Each row was made from one path, in order. Every step used is in the known rows, and no mark comes twice. Write each row's path.
Each row is shifted at random along 6 fixed directions that mean nothing.
Known rows
K-R-S-G-W-L-M: [  74  -19  -16  -21 -108  206 -174   43   60  -43    7  -74 -125   62
 -261  -99 -198  161 -106   96  -14 -126  186  -55  -41  -55  194  178
  -74 -139   36  -42 -101   44   -4 -125  -53  -79  299  203  -16  135
  -38  127  -42  -86  -59   87 -127   47  316  149   39 -170  121    7
 -132  274   41  162  104  127  168 -101]
T-F-Z-K-G: [  16   55  248  -12 -292   -1  114  -46 -118  -29 -230  139  282 -166
 -258  -79 -130   -1 -395   -9 -120  -76  -30  -92 -156  -28   58   47
  170 -104  111   85   90  -97 -244   47  -27 -142   87    7   49  122
   17  262 -189  -57  276  -75   60  257  132  114  120  -56  212  183
 -389  -41  179  171  -63 -145 -107 -187]
F-M-J-Y-S-R-K-D-T: [  22 -139 -344   52  170 -154 -121   88  350  186  280   55   44  234
  -61  268   85  -20  -97  -82 -101  -51  167 -144  214 -126 -109 -216
 -140   74   51 -153  126   91  213  -62  151  176  211   95  134  111
  225 -162   84  -37 -156   19   98  -78 -130 -210 -113 -286  -54 -383
  222  183   90  -80  -51  409   -1   31]
W-L-M-J-F: [  64   47  -30  112   -8  -61   75   26   71  122 -149    0  355 -156
   30   53   17   15 -254 -151 -130  -22 -145 -150  -27  -68   76   81
   12   66    0  148  -33   -6   43   21   84  171  163  252  150  -67
   44  108  -40 -114  253  188  161  -42  -14 -279    7 -183   96   45
 -156  139   71   -6  336   76  -45  -14]
M-J-F-T-D-R-W: [-211   58 -162   15 -111 -213  -30  -54  -44 -147  198   65  565 -109
  122   54 -127 -129 -286  -82  -35  -32   23 -115  -57  -88 -127 -225
   93    2  -23   75  171  -20  -80  235  165  208   49   44  117  -71
  117   59 -187   94  194   15   83  -23 -185 -132   38 -216  -10 -102
   43   85   56    1   -8   43 -112  -33]
L-M-J-F-T-D-K-R-W-Y-S: [ -37   85 -134  -20   94  -95 -117   99  243   43  180    4  386  -18
 -120   10  -12   34  -97  -80   27  -43   99 -249  -95 -117  -10  -98
   12   50 -107 -147   58  120  129   68  189  172  116  144  123 -110
   70   76  -95  -39  147   50   90 -189  -68  -87 -194 -307  -17   17
   94  254    4  156  159   29   26  -15]
T-F-M-J: [  86  194    1 -179   80 -123   61  -27  154   10 -219   19  291   -7
   58  -80   19   26 -248 -154   -2 -103 -107 -318 -102   58  156   22
  -59   61  -36    3  -32   89  126  -95   53  110   49  198  111  -57
   52  215   23  -35  239  118   74  -60  -24 -292 -132 -175   -3   -7
  -88   57   95   71   68 -144   -2    6]
W-Y-G-S-D-T-F-L: [ -35 -135 -150   42  -49 -166  -91  -30  190  111  260   20  194   44
 -158  -31 -169  -79  -59   44  -95  -68  178 -106   33  -98  -50  -29
   39  -64  -13 -197  130   84  130   -3  161  -43  154  247  107  142
  169  -65  -13  -49   -4  -41  -23  -55  115  148 -145 -159   -4  -16
  -21  184  139   31   33  180   20  177]
Z-D-K-T-F-M-J: [  80 -215 -138   47  -24 -235   34 -122  158  141   16  140  206   34
  -32  166  396   58  -87 -142 -149  -21   30 -169   90   -4  -66 -127
  -48  120  188   44   78   79  212   40  108  -12   29  -71    2  339
  306   27  -70  -48  130 -127  148  -18   25   60  -11  -48  -63   73
    9   48  132  203 -190  137  -36 -123]
M-J-F-T-D-R: [ -16  307 -161 -199   88  131  -97  106   84 -218   31  -94  159  138
   39   21  191  174 -142  -67  152  -46    5 -298  -87  -37  128 -120
 -138   46   -5   91  -37  125  -40   45   -6  102  138  123   43 -208
 -142  131  -18   38  100  240  -81  -57 -215 -300   62 -288    7 -185
   93  172  -77  120   51 -118  132 -189]
Y-S-W-L-M-J-F-T-D-R: [ -26  -14 -191    1  -31 -109   -9  -76   -6  -12  108   47   32  120
   61  -57 -125  -23 -134  -23 -114 -137   94  -84  121  -43  -24  -32
  -86   18   76   52   44   49   67   11   62  116  181  216   67  126
  116  -47   22    0   27   65   28  107   30 -238  -46 -149    3 -254
   28   47  134  -50   19  244   32   15]
T-D-R-W-Y-S-G: [   5  -90 -199  -57 -243  -18 -124 -248 -144 -211  282  -55  -18   49
  -45 -140 -180  115   36  131    5 -169  416  -63   14  -75    9   23
  -78  -83  152  111  -82   43  127   88   -1  -66  132   76 -167  221
  111    6 -170   11  101   51  -42  -43  154  140   49  -50  -71  167
    1  219    8  348  -50  106  231  -71]
R-K-G-S-W-L-M-F: [ -75  264 -192  -99  -53  -39 -164  -68  -33 -239  119  -98  204   32
  -11 -164 -190   62  -49   43  103 -100  123 -174 -137  -55  129   53
  -69    9  -50  -19  -62  101   93   62   29   53  100  200   -6   70
    3  140 -133   60  116   84 -134  -65   56   34   -3 -128  -64   30
   63  270  -30  232   49 -113   89   97]
G-W-S-D: [ -14   18 -172  -28  -56   65 -134   18   67  -37  195  -48 -197  231
 -157  -76 -151   65   33  128  -40 -128  197 -101   39  -89   35   13
  -78  -17   58 -103   19   99   36  -85    3  -41  275  221    8  128
    3  -32   13  -16 -108   61 -166  151  112   -9   57 -145   38 -202
   -3  158   55   32   38  143  141   88]
Z-D-T-F-L-M-J-Y: [  23  204 -212 -169   67   45  -24  -18   40 -209   -6  -63  -24  195
  181   88  256  169 -174 -137   75  -86   -5 -252   62   39  153  -90
 -212   85  117  177  -70   60   17   25  -59  145  129  111    8  -39
  -74   66   44   48   54  215  -59   60 -202 -295  115 -211  -51 -289
  103   68    1   43 -164  -35   71 -155]
M-J-Y-S-R-W-L: [-240  206 -165   16  -68  -73 -185  119  139 -124  434 -101  515 -165
  -28  -16 -532 -122 -132   63   84   -4  163 -147 -184 -230  -47 -143
  152 -148 -201 -167  116    9  -67  190  223  202  149  222  179 -241
  -71   36 -226   20  158  142  -27 -280 -123  -54  -96 -356    6  -24
   64  409  -70   34  268  -83   -5  163]
T-D-K-G: [ -73 -183   72   64 -115 -237  -90   52  298  185  239  143  647 -176
 -391   -7 -103  -93  -18   35  -87   20  238 -172 -234 -180 -146 -214
  309  -75 -189 -344  263   51   60   69  315 -176  -20 -134  100  163
  236  159 -319  -87  233 -256  126 -229  123  465 -182 -173   38  363
 -106  266   52  381   -2  -87  -89  -13]
L-M-J-F-T-D-K-G: [  85   97  -97  -14   71  189  -17  142   57  -28 -136   30  -24  183
  -70  206  181  146 -356 -101  -47 -105   14 -140  106  -37   99  -37
 -143   48  118  143  -15  -11 -142  -54  -91  117  279  126   93  -88
  -86   38   93  -31  -70  226   45  252 -147 -345  139 -298  155 -398
  -27   23   44  -80  -25  211   32 -227]
T-D-K-R: [   8   -9 -113 -110 -138  103  -59  -72 -112 -217   48   47 -142  271
  -65    5  105   58 -153   88  -29 -117  250  -59   88    4   36 -136
  -96  -68  161  111   70  -32 -140  -44  -89 -181  174  -65  -85  197
   15   72  -21   71  -96   15 -122  289   16   40  260  -51   61 -270
  -56   11   67   99 -276  133   93 -232]
Y-W-L-M-J-F-Z-D: [ 229   50  -54  -41   10  -37  111  -89   33  128 -223  -44 -130   16
  -18 -192  167  272  -36 -135  -99 -124  -92 -260    5   40  151  285
 -173  204  171  178 -230  134  300  -75  -30  130  109  245  -28   43
   74  113    5 -190  327  111  118   -7  120 -377 -157  -75   12  198
 -100   67  110  264  299   -4  152  -75]
J-Y-W-L-M-F: [-100  -11 -174  -28  -43 -380  161 -208 -125   -7   66   84    8   40
  303 -264 -346 -183 -208 -117 -225 -178    5  -78  156   73  -76   50
   -9  119   49   63   84 -102  131   58   98  271   26  196  102   40
  233  -46   26   29  196  -64  120  117  -20 -413 -214  -30  -53 -298
    7 -134  281 -163   29  189  -91  187]
J-L-M-F-T-D-R-K-G-W: [  32   -2  -93  -50  171  -93  -84  171  332  160   -1   77  114  150
 -188   -3   30   59 -185 -126  -75  -91   16 -234    0  -30   31  -72
  -67   99 -146 -200   92   89  121 -112  143  112  149   93  155  -30
  119   94   21  -75   -2  -43   71  -24  -10 -122 -179 -321   51 -228
   82  118  119   47   -7  186  -38  -64]
S-R-K-D-T-F-L: [  85  203 -357 -237   49  130 -219  -66   65 -308  144 -162  -77  346
   40   20  444  220   62   26  200  -49  217 -260   36  -21  192  -84
 -336   56  113  124 -126  207  164  -51  -78  -71  186  106 -120  144
  -31   83    9   84  -77  208 -235  -19  -60  -33  237  -99 -150 -144
  206  301 -106  258 -145  -11  251 -145]
K-D-T-F: [  41  -97  -91   31 -288   69    7 -199 -231 -210  -66   43  238   34
   39  174  325   58 -284   15  -66  -63  150  -11   76  -39   26   -7
  -70  -57  322  345    8  -37 -168  102 -107 -126  176   32  -86  259
   31   61  -77   44   34  105  -24  287   40  123  442    4   67    9
 -199   29   44   79 -211  110   51 -207]
G-W-L-M-J-F-Z-K-R-S: [ -68  -19  -17  111    1 -266  -63   87  300  226  133   54  506 -215
 -214  -60 -191  -48  -85  -80  -96    3  -61 -206 -176 -120  -46  -29
  151   47 -201 -233  112   99  206   57  308  138   53  161  182   36
  224  145 -214 -110  281 -116  120 -254  120  103 -269 -245   17  252
  -28  264   94  206  294    1 -103  132]
T-F-M-J-L: [ -95  283 -142  -28  -48 -181    6  -61    7 -162   33  -23  710 -179
  230  135 -125  -82 -376 -123   55  -52  -53 -230 -117 -112   16 -136
    9    3  -42  156   30    6  -18  172  136  267   61  187  152  -99
   25  133 -140   68  288  247  118 -111 -240 -276   60 -262  -40   -9
   -3  156  -19   -2  112  -96  -88   95]
R-W-Y-G-S-D: [   1 -288 -346  190 -190  -64 -162 -172  -15   27  402  -70  -90   60
 -105  107 -204   71   11  140 -130 -134  390   43  201 -190  -96   98
  -96   -7  222   63  -45   49  198   73   36  115  299  240  -61  245
  214 -220  -78  -59  -84  105   11   40  138   53   49 -138  -36    6
   59  250   64  112  109  457  171  135]
J-L-M-F-Z: [ -28  266 -169  -46   60  -80   69   31  -11  -91  -72    5  129  111
  189    9  -57   15 -332 -162  -38 -100 -155 -192   45  -12   55  -85
 -119  135    2  163   12  -18  -28   37   19  244  140  179  141 -136
  -17   66   27   40  139  179   59  160 -274 -520   56 -255   30 -398
   40  -24   94 -150   84   86  -84  -32]
S-D-R-K-T-F-Z: [  48 -194   43   17 -189  -66  -32  -45   58   82  -34  151  180   66
 -345  -59  167  -35  -69    0 -130    6   87  -88  -60   -4  -15  -81
   72  -64   67  -66  170   18  -38  -63   61 -311  136  -76    3  219
  154  167 -110  -44   66 -234  -26  164  190  352  174   25   99  117
 -220  114  142  191 -144   52  -39 -211]
F-T-D-K-G-W: [-261  170 -129 -121  -33  -47 -174  122  138 -207  339   36  374  147
 -126   62  -68  -81 -150   95   76  -38  181 -164 -100 -156 -111 -337
  112  -81 -142 -245  288   79 -196  109  157  -21   73  -34  128   38
   11   77 -145  131  -66  -59 -176   64 -136  161    7 -308   20 -287
   95  119   10   77 -255  -42  -52   36]
G-W-S-R-K-D-T-F-L: [-128 -212 -186  141 -220 -277  -84 -156   -6   19  315  132  351  -19
  -77   56 -169 -202 -159   64 -178  -73  229   28   71 -151 -190 -139
   75  -62   88  -69  210    1   45  120  184    3  154  108   56  388
  302  -65 -151   39   -1 -153   36   89  145  269   85  -31  -25   -3
  -29  120  166   10 -111  288  -93  160]
F-T-D-R-S: [  63  -21   43 -183 -114  -66   21 -120   -6  -28  -29   81   29   50
 -188 -263   57  135   38  -16  -51 -117  151 -171  -95  -11   25   -9
   13   28  106  -42   27  117   87    5   32 -119    8  -87  -96  204
  132  173 -100  -70  234 -160   71  -41  186   95 -112   22    9  225
 -129   23  138  386  -93  -95  106 -263]
L-M-F-Z-D-K-R-W-S: [  17  342 -148 -151   53  170 -133   97   64 -211   61 -109   -4  183
  -86    1  122  251 -101  -29  154  -86    9 -280  -90  -65  159  -49
 -162   63   22   52 -104  132   12   27  -40   81  177  140   -5  -86
 -146  152  -69   27   94  189 -134   42 -146 -185   63 -262    4 -139
   73  206  -73  207   41 -112  130 -143]
W-L-M-J-F-T-D-R-S: [ -27  -17 -324  125  176 -264 -135   74  401  185  319  -19  615  -79
   31  268  191   20   11 -130  -17   50   58 -260    7 -225 -100 -228
  -35  126 -153  -90   80  178  332  107  338  281   92  142  162   36
  259  -33 -123  -60  160  127  184 -422 -158 -124 -185 -339 -131   53
  234  376  -51  171  267  199   -6   98]
W-L-M-F-T-D-R-K-G-S: [-169   90 -262  152  -63 -132 -156   29   71  -95  327   -3  618  -79
   11  253  -26  -67 -206    0    2    9  110  -82   -9 -233 -117 -238
   36  -32  -72   26  148   29  -34  216  210  162  143  100  123   98
  114   -6 -177   63   66  116   34 -112 -149   77   98 -257  -16  -73
   93  265  -44   72   66  184  -67   84]
Z-F-T-D: [-132 -164  -61  138 -114 -266   34   -9  163  137  166  144  552 -121
 -119  163   98 -152 -204  -93 -169   46    6  -96   17 -141 -190 -265
  207   53   -6  -66  285   15  -52  131  244   91   66  -62  150  155
  216   -5 -175  -33  163 -112  170   14  -85   81  -14 -147   36  -27
  -67   -2  145   32  -58  174 -220  -58]
L-M-F-T-D-R-W-Y-S: [-210   93 -100  -72  -39 -252   22  -58  -35 -114  138  116  286   59
   94 -181 -288 -197 -282  -87  -90 -123  -15 -107    7   25  -86 -175
   83   -1  -86  -86  212  -29  -71  102  139  162   46  117  146  -45
  110   64  -39  110  111 -105   11  135  -97 -160 -136 -157    5 -324
    8  -80  199 -126 -106   82 -145   48]
Y-G-W-L-M-J-F-Z-K-D: [ -90   34 -152   10    7 -193  -19   27  107   59   92   51  115   83
  -20  -81 -158  -50 -220  -47 -103  -80  -88 -146   31   20  -44  -24
   -2   53  -36  -89  107   47   87   -1  116   75   78  211  151   17
  143    8  -28   -7   62  -54  -49  113  -23 -145 -172 -221   26 -219
   43   36  171  -30   23  128  -81  148]
Z-F-L-M-J-Y: [  27  416  -88 -188   31  139   30   30  -27 -244 -156 -159   85   30
  147  -43  -59  166 -311 -177  122 -109 -154 -270  -77   21  264   47
 -135   70   21  232 -176   35  -66   17  -79  244  155  229   63 -243
 -265  159  -12   -8  226  367  -10   13 -222 -490   64 -243   24 -204
  -32   66  -33    3  110 -159   42 -139]
G-W-L-M-F-Z: [  -8 -130 -338  274  -37 -222   -9  -59  101  148  230   16  245  -13
   92  312   55   -9 -181  -60 -192  -57   47  -61  218 -193 -154  -70
  -96  152  103  149   44   30  196  105  169  315  225  239  115  200
  290 -161  -50  -44   48  166  156   27 -103 -241   49 -237  -28 -156
   89  111   77  -59  223  475  -40  212]
L-M-J-Y-G-S: [  -9  149  -90  -18    4  -21    8   49   29    4   49    0   30    0
   -9 -103 -387   23 -206  -59  -54 -135   39 -131  -17  -44   46   42
   -5    5   13  -16  -20  -33    2   27   37  169  169  216  101 -148
  -28   14    8  -59  136  127  102  -16  -63 -300 -139 -220   70 -153
  -34   91   83  -24  184   61   12   23]
W-L-M-J-Y: [-152  307 -154 -107  -26 -288   92 -156 -118 -202   22  -36  423 -114
  404 -238 -292 -144 -190 -151   -8  -84 -128 -195  -97   49   49  -40
   27   59 -101  116   17  -28   81  148  125  241  -60  200  119 -112
   62  140  -87   92  350   94   38 -130 -143 -364 -124 -104  -99  -82
   12   58   76  -24  147 -184  -65  177]
Z-K-G-W-Y-S: [ 194 -413  -86  146 -189 -118   31 -206   20  250   57   80 -321   -3
 -264  -70  -25  210   29   30 -273 -174  283   13  175  -58  -30  234
  -66   80  337   50 -100   45  312   -3   -4  -22  157   53 -130  532
  348  -89  -78 -203   91 -137  181   27  385   94 -165   39   22  273
  -93   47  221  347   13  356  161  -81]
W-L-M-J-Y-S-D: [ 307 -116   76   60 -100  -46  182 -144  -46  257 -322   23  -63 -145
 -110 -246  -12  182  -22 -153 -218 -130   -2 -125  -11   26  149  371
  -57  121  210  192 -216   30  255  -81  -31   27  135  194  -41   93
  108  106   15 -278  391   60  298  -62  287 -231 -130   66   95  397
 -303   85  161  250  387   34  140 -148]
Y-W-L-M-F-T-D-K-G-S-R: [ 252 -184 -100   92 -143   29   21 -160  -60  123  -45   -3  -93   -4
 -173  -38  182  267  -28    6 -152 -161  234  -70  108  -97   42  276
 -162   96  304  206 -193  108  240   10  -34   18  211  174 -117  344
  174  -16  -31 -200  175   88  182   19  292  -34  -23    9   42  302
 -127  130   92  350  181  262  223 -114]
Y-W-L-M: [ 151   45 -206   53  -57   58  -30  -91   15    9   57 -148   19  -11
   10   21   95  254    3   14  -29  -98  128 -165   49 -160   90  214
 -172  101  172  214 -229  127  225   33   -1  167  225  299  -45  120
   29    6  -60 -141  190  303   63  -91   75 -255   10 -142  -24  183
  -24  251  -39  256  341  140  214   35]
K-T-D-R-W-L-M-J-Y-S: [ 137 -128  271 -123   -2  193  -35  194  261  182 -250  117 -115   97
 -458 -168  -38   65 -205   -7 -125  -91   57 -153  -96   67  174  136
   68 -141  -54 -256   74   12 -141 -283  -18 -255  231  111   97  -65
  -93  233   67 -186  -25 -109  -24  130  327  165  -92 -190  266  -49
 -328   99  173   88  -30   12   54 -258]
G-S-D-R: [  24 -123 -133   57 -163   14  -99  -59    1    3  185   18  -65  122
 -214  -53 -131   65   49  103  -77  -90  213  -29   17  -83   -3  -49
  -27  -68  105  -19   40   53   40   -9   45 -162  223   63  -54  246
   94   -6  -61  -35  -11  -36  -49   48  159  186  138  -28   43   12
  -76  170   56  145    3  166  105  -85]

Write each row's path
[  19   95 -131 -123   -1  -27 -119  -39  135 -103  107  -37  294   23
  -43   44  119   39  -92   11   65  -47  152 -221  -69  -88   83  -13
  -80  -41   21  -30   -5  118   98   41   79  -20  109  182   40  105
   50  113  -77    4   91   95  -35 -144   62   64    9 -166  -54   64
   10  310  -12  206  -46  -46   88   -4] => D-K-T-F-M-J-Y-S-R-W-L
[  70  190 -166 -172  159 -119  -41    9  194  -12   22  -10  195  111
  -39 -119  296  171   52 -158   66  -50    6 -352  -84  -16   69  -89
 -120  210  -51  -41  -33  198  261   20  115  113   18   43    6  -27
  102  153  -41  -33  250   36   84 -198 -108 -181 -180 -145 -107   63
  134  149    5  326   79  -89   78 -133] => L-M-F-T-D-R-K
[ -49  115 -205  -63  -66 -234   72 -171 -117 -106  139  -11    0   26
  197 -197 -150   27 -104  -82  -73 -142   68 -153   74   -2  -27   40
  -82  131  105  133  -28  -16  171  137   66  233   25  111    2   66
  157    5  -80   13  264   12   79   -9  -55 -319 -159  -68  -89  -81
   76   10  137  117   70   62   43   59] => J-Y-W-L-M-F-Z-K-R
[ -38   94 -334   11  -66  -55 -106 -109  -28 -174  239 -108   29  100
  138   38   14  136  -62  -14   24 -108   85 -147   77  -46   39  -27
 -183   60   67  166  -91   83  176   99   35  126  147  211  -13  148
  108  -30  -88   54   63  173 -114  -16  -53 -116   46 -208  -98 -125
  158  199  -17  141   31  148  122  101] => S-G-W-L-M-F-Z-D-R
[-111  185  -42  -97 -101  -62  -93   22   34 -145   93  -15  255   14
 -156 -154 -124   50 -125   -6   60  -49  -40 -199 -190   -8   66  -79
   46  -27 -100  -72   71   89  -10   79   86  -61   37   73   53   13
    9  205 -192   43  192  -78 -144    2    9   98  -18 -166   26   27
  -34  171   41  226  -28 -190   -5  -46] => M-F-Z-K-G-S-D-R-W-L
[ -89  440 -213 -266 -104  207 -130  -57 -232 -494  131 -195  -22  138
  179 -158 -237  116 -149   92  222 -152  180 -186  -95  -10  189   71
 -164 -101  110  178 -135   33 -152  116 -152   49  177  304  -43 -225
 -293   63   -9  119   53  329 -242   75 -127 -238  164 -187  -10 -205
   36  212  -97   59  -22 -220  222    8] => M-J-Y-G-W-S-D-T-F
[-162  188 -134 -112   -4 -273  -48  -66   31 -116  121    9  361  -11
  136 -299 -379 -166  -92  -72    1  -71  -19 -172 -140   55   40  -79
   61  -49 -203 -138  105   14  103   47  174   51  -36  136  126  -37
   90  155  -99   78  189 -102  -66 -151    9  -60 -199 -115  -73  -86
   39  179   90   42   16 -144  -58  149] => W-L-M-J-Y-S-D-R-K-G
[ -29  -72  -92    6  159 -306  103   71  252  230  -60  197   81  145
   36  -38  -28 -114 -255 -245 -215  -64 -228 -199   97  121  -49 -201
    1  133  -94 -127  193  -15  133  -98  172  149   55   58  215  -21
  249   54   64  -10   75 -171  114   95 -126 -344 -223 -217   26 -416
   49 -111  261 -184  -48  202 -203  -30] => L-M-J-F-Z-D-R
[ 139   43  -80 -101  -90  149  -19  -94 -166 -112 -178  -25 -316  233
  -78 -224  -13  154  -92   19  -48 -163   73  -73   50   90  202  204
 -200   -7  207  173 -140   48   14 -121 -169 -104  239  208  -75   96
  -71   99   83  -38    5   77  -99  288  187 -173  151   10   89 -149
 -136   79  107   64   -9   82  156 -214] => Y-S-D-K-R-W-L-M-J-F
[  99 -249 -132  146 -193  160 -181   15   88   79  289   12   -8   43
 -449  233  124  237  -16  153  -85  -87  461   -9   95 -306 -106    4
  -49  -65  259    5    8   92   11   75   24  -49  309    3  -95  315
  119  -96 -127 -152  -70   50   89   -5  184  277   98 -178  106  200
  -65  248    7  355   19  374  216 -193] => F-T-D-R-K-G-W-Y-S
[-165  335 -457  -27  -43 -178 -157 -150  -74 -342  463 -162  376   -6
  264   20  -71   95  -25  -30  187  -71  146 -219  -28 -148  -33 -162
 -140  115   22  161  -82  125  221  330  127  321   49  168  -17   23
   82  -29 -221  152  235  220  -39 -204 -290 -221  -52 -242 -240  -25
  336  288 -124  250  121  -19  105  146] => L-M-F-Z-K-R-W-Y-S-G
[ -44  316   59 -149  -42   36  -41   65   62 -117  -14  -43  363 -107
  -71 -100 -372  -20 -317  -10   67 -126   47 -246 -200  -86  129   62
   65 -122  -82  -75   -7   12 -110   10   43  102  149  298  152 -198
 -146  180  -79  -23  211  195  -12  -38   -8 -157 -104 -282   90    6
 -147  201   28   43  139 -209   20   88] => T-F-M-J-Y-W-S-G
[-189   16 -105   30 -157 -160   12  -43 -146  -82  183   91  -75   51
    0 -140 -555 -154 -344   22 -169 -162   74   42  116  -16  -92  -14
   60  -69   57  -23  162 -166 -143   93   41  139  147  139  111   24
  106  -53  -46   47   16  -96   -6  266    7 -125  -80 -142  101 -384
  -43  -64  259 -161  -84  251 -125   71] => J-Y-G-W-L-M-F-Z-K-R-S
[  29  369 -190 -232   46  187 -106    9  -79 -329   -4 -143  -79  217
   80 -111   41  229 -172  -26  162 -168  109 -237  -24  -23  203   59
 -256   54   69  169 -162  103  -17   30 -110  142  189  212  -32 -139
 -197  117   30   48   59  281 -103   83 -120 -334   86 -245   -6 -236
   88  150  -40  116    6  -41  197 -164] => J-L-M-F-T-D-K-R-W-Y-S
[-235  -21  -39   32 -124 -186 -146   72  116  -34  314  123  434  -49
 -194  -77 -530 -238 -226   73  -70  -63  216  -56 -122 -103 -130 -231
  220 -202 -224 -290  290  -86 -136   62  240  -32   86   16  155  -16
  100   89 -200   45   28 -178  -20  -39   40  262  -95 -238   78 -111
  -37  195   96   36  -84   74 -130   82] => T-D-R-K-G-W-L-M-J-Y-S
[  47  150 -236   23   32  118 -132   61  147  -69  158 -162  263   19
  -24  191  248  203  -30  -34   75  -42  140 -241    0 -212   83    7
 -130   98    7  125 -109  166   99   57   57  197  263  254   50  -46
  -51   17  -78  -61  109  378   -1 -102  -95 -180   84 -325  -18    0
   85  318 -133  188  271   84  187   18] => S-W-L-M-F-T-D
[  -9  -52   63   53 -113 -150  109  -52   34  134 -128   60  225 -175
  -66  -94 -368 -103 -344 -127 -191 -115 -122  -83  -16   17   47  126
  116  -21   21    6   38  -46   -2  -18   85  126  120  248  160   11
   73   58  -43 -115  225   11  147   38  124 -151 -149 -129  117  -12
 -231  -11  218  -84  113   98 -132   48] => Z-F-M-J-Y-G-S-W-L
[ -46  -47   -4  -13  -58  -28 -107   80  196   32   92   52  230  -14
 -232   48   18   18 -176  -31  -46   -5   48 -168  -74  -60   15  -78
   56  -98  -22 -121  112   18  -40    1  113  -48  131   32   83   40
   41  142 -128  -55   73  -79  -36  -52   80  199   -1 -195   74   40
  -83  216   73  156  -87   13  -27 -114] => Z-D-R-K-T-F-M-J-Y-W-L
[-114   99 -299  -28   43  -89 -200   19  176 -119  410  -68  355   82
  -56  127  149   68   35   45   96  -48  271 -237  -24 -211  -66 -185
  -45   76  -45  -97   88  172  126  156  180  123  123  113   52   71
  112  -49 -136   58   41  107  -45 -160 -118   62  -52 -294 -108  -51
  232  282  -65  218   10   66  117   78] => J-F-T-D-K-G-S-W-Y
[  73  -35 -212  -16   41 -200  -27  -92  190   81  131    2  331  -51
   48   83   39   59  -81 -108  -37  -93  134 -221   23 -105   13   15
  -94   90   46    4  -38  127  282   78  157  180   98  254   71  124
  199  -21  -37  -74  176  134  176 -233    7 -112 -158 -204 -108  105
   82  221   43  159   75  117   40   99] => D-T-F-L-M-J-Y-G-S-W
[  39  111   29 -199   84   -7 -119  109  263   52  -64   40   15  181
 -270 -250 -103   19  -54  -23    4 -108    8 -264 -154   61  158   39
  -33  -35 -143 -311   50  160   93 -211   72 -132  155  219   99   12
  -10  210   39  -49    0  -98 -144   21  212   97 -150 -159   49  -67
  -74  173  112  100  -28 -104   54   35] => G-W-S-D-R-K-T-F-L-M-J
[-114  -31  -50  -54   30    4 -150  151  193   23   99   26  -87  158
 -138 -118 -477 -100 -281   47  -93 -132   66  -56   31   29   73   17
   15 -155 -150 -266  130  -36  -75 -170   68   48  243  234  181  -60
   18   62   59   -7 -193  -43 -155  113  157  -38 -150 -302  132 -436
  -34  127  175 -193  -27  224  -24   87] => K-R-W-L-M-J-Y-G-S
[   2  -68  -74  -47   57 -200   19   14  213  131   35  112   85   72
  -56  -37  -24   -1 -151 -135 -114  -79  -20 -190   30   41    7  -79
   -3   50   10 -136  107   45  116  -26  124   57   61   93  110   75
  153   29   20  -60   94 -102   84  -17    9  -49 -188 -165    2 -129
    8   26  185   33 -130   66  -87  -34] => Z-D-T-F-L-M-J-Y-G-S
[ 106   20  -47   35 -215  200  -39  -32 -128  -81    6  -47 -176   24
 -259    2    6  256 -194   39  -42 -115  143  -61   35  -99   91  161
 -103   -7  281  215 -130   19  -50   70 -139   -1  266  148  -79  105
  -43   40 -100  -95  114  133   -3  200   92  -76  132 -127  136   67
 -147  125   66  233  108  129  159 -233] => M-F-Z-K-R-W-Y-S-G
[  13  -99   98   16 -180   25  -53   23   52   83    4  107  202  -26
 -343  -89 -175  -65 -236   70 -131  -76  137  -56  -78  -99   -8   70
  109 -160   85 -134  109   16 -114  -44   41 -142  222  183   79  136
   23  113  -82  -97   50 -103   -5  153  258  186   23  -79  167   96
 -265  152  159   69   11   67  -20  -47] => Y-W-S-R-K-D-T-F-M-J
